Here is a tiny trained network, its code and every weight. The questions are about switching its units off for an input and a target symbol, where a switched-off unit gives its printed mean instead of its output.

import numpy as np


def w(rows, s, z=0):
    codes = np.array(rows[::2]) - 128.0
    scale = np.full(codes.shape[1], s)
    scale[-1] = z or s
    return codes * scale


def f(y):
    return y / 2 * (1 + np.tanh(0.7978845608 * (y + 0.044715 * y**3)))


def softmax(a):
    e = np.exp(a - a.max(-1, keepdims=True))
    return e / e.sum(-1, keepdims=True)


def log_softmax(a):
    a = a - a.max(-1, keepdims=True)
    return a - np.log(np.exp(a).sum(-1, keepdims=True))


def net(x, mask):
    ids = ['ΛΠΣΦΨΩαβεζηθμξτ'.index(c) for c in x.split()]
    T = len(ids)
    res = E[ids] + P[:T]
    q, k, v = (res @ M[0].T for M in (Q, K, V))
    z = softmax(np.where(np.tri(T) > 0, q @ k.T / 3**0.5, -1e9)) @ v
    res = res + np.where(mask[0], z, O[0][:, -1]) @ O[0][:, :-1]
    y = f(res @ A[0][:, :-1].T + A[0][:, -1])
    res = res + np.where(mask[1:9], y, B[0][:, -1]) @ B[0][:, :-1]
    return log_softmax(res[-1] @ U[:, :-1].T + U[:, -1])


Q, K, V, O, A, B = {}, {}, {}, {}, {}, {}
E = w([
[117,231,84,168,91],'Λ',
[142,109,187,117,125],'Π',
[194,213,51,115,56],'Σ',
[144,158,103,212,165],'Φ',
[247,105,46,223,203],'Ψ',
[165,91,208,155,129],'Ω',
[123,65,144,114,149],'α',
[5,197,54,179,104],'β',
[23,147,91,98,55],'ε',
[123,222,80,140,129],'ζ',
[107,75,146,187,81],'η',
[164,231,222,152,117],'θ',
[88,123,170,107,192],'μ',
[183,107,254,121,57],'ξ',
[152,178,182,251,195],'τ',
],0.016)
P = w([
[159,176,167,234,105],'0',
[181,165,166,207,92],'1',
[142,122,175,95,155],'2',
[233,115,221,139,123],'3',
[217,205,180,184,11],'4',
[187,134,163,95,109],'5',
[96,108,160,3,184],'6',
[145,152,188,48,114],'7',
[193,74,251,4,178],'8',
],0.0046)
Q[0] = w([
[84,126,178,60,79],'H1',
[126,5,151,56,2],'H1',
[131,172,97,121,189],'H1',
],0.0076)
K[0] = w([
[120,166,65,168,2],'H1',
[41,78,229,126,31],'H1',
[116,202,44,196,74],'H1',
],0.011)
V[0] = w([
[180,1,188,214,164],'H1',
[171,67,96,110,90],'H1',
[221,107,126,171,110],'H1',
],0.006)
O[0] = w([
[90,52,192,118,247,255],'H1',
[24,158,117,45,59,148],'H1',
[151,129,127,31,129,239],'H1',
],0.011,0.0062)
A[0] = w([
[128,144,198,159,83,64],'N1',
[129,111,152,142,86,192],'N2',
[114,52,139,140,132,152],'N3',
[48,175,135,100,105,194],'N4',
[112,142,201,81,2,239],'N5',
[166,124,168,94,173,126],'N6',
[128,99,135,62,105,5],'N7',
[131,72,157,149,77,207],'N8',
],0.012,0.0026)
B[0] = w([
[85,199,102,98,46,165],'N1',
[61,94,40,58,194,155],'N2',
[105,131,81,153,191,237],'N3',
[194,79,186,49,66,154],'N4',
[170,59,84,119,134,215],'N5',
[163,191,132,98,1,254],'N6',
[129,101,121,170,98,142],'N7',
[28,106,56,92,134,191],'N8',
],0.0072,0.0081)
U = w([
[181,61,142,240,140,171],'Λ',
[130,121,112,154,139,22],'Π',
[133,157,222,174,196,149],'Σ',
[67,188,95,154,117,96],'Φ',
[118,206,145,137,127,152],'Ψ',
[124,149,180,62,157,233],'Ω',
[144,152,66,171,124,127],'α',
[146,69,114,101,71,101],'β',
[121,147,94,119,157,6],'ε',
[146,95,133,150,125,80],'ζ',
[85,71,31,103,217,149],'η',
[128,121,140,120,154,20],'θ',
[133,188,47,141,167,108],'μ',
[246,105,56,71,178,209],'ξ',
[164,68,128,171,116,4],'τ',
],0.011,0.0037)

Each question gives the input, a string of symbols that net reads in full, and the target symbol t.
The units are the heads (3 rows each of Q, K, V and O) and the neurons (one row each of A and B). Each row of codes is followed by its name. A weight is (code - 128) times the scale printed after its matrix; where a second scale follows, it is the last column's (O, A, B and U).
mask holds one flag per unit, heads first, then neurons. A switched-off unit (its flag False) gives its mean, the last column of its rows in O or B, instead of its output. The means were averaged over made-up inputs and are rounded, as every weight is.
A unit's drop is (log p(t) with every unit on - log p(t) with that unit switched off) / (log p(t) with every unit on - log p(t) with every unit switched off).
The circuit of an input: a set's keep is (log p(t) with only the set's units on - log p(t) with every unit switched off) / (log p(t) with every unit on - log p(t) with every unit switched off). Starting from all 9 units, units are removed one at a time, each time the one whose removal leaves the highest keep (on an exact tie, the one counted first), for as long as the keep stays at least 0.8.
circuit, biggest first: the units of the circuit, biggest drop first
top k neurons: the k neurons with the biggest drops, biggest first
drop when u is switched off: that unit's drop, to one decimal
input Λ η Ψ Λ η β Φ, target Ω: circuit, biggest first	H1; N5; N6
input θ ε Ψ β, target Ω: circuit, biggest first	N4; H1
input η Σ θ ζ θ, target ξ: circuit, biggest first	N5; H1
input η ε η ζ η Σ Λ, target ξ: top neuron	N5
input η Φ θ, target Ψ: circuit, biggest first	H1; N1; N6
input ε η η ζ Ψ η Λ, target Ω: circuit, biggest first	N4; H1
input Σ β Σ Π η η θ ε, target β: circuit, biggest first	N4; H1
input Σ Ψ η η η θ τ θ ξ, target β: top 2 neurons	N6; N5
input η Σ θ Ψ η ε Ψ Λ, target Ω: circuit, biggest first	H1; N4
input Ψ η η β η ξ ξ, target β: circuit, biggest first	N5; N6; N7
input θ Σ η θ ξ η Π η Λ, target ξ: top 4 neurons	N5; N4; N6; N8
input Ψ θ η ζ, target Ω: top 2 neurons	N5; N3
input η Σ ζ, target ξ: top 2 neurons	N4; N5
input η η β η, target η: top neuron	N8
input η Σ η Φ ζ, target ξ: top 2 neurons	N5; N4
input η Ψ η Φ, target Ω: drop when N3 is switched off	0.0
input Σ Λ Σ μ τ η, target η: drop when N6 is switched off	0.2
input Ψ η Ψ Ψ η η ε, target β: drop when N5 is switched off	0.1
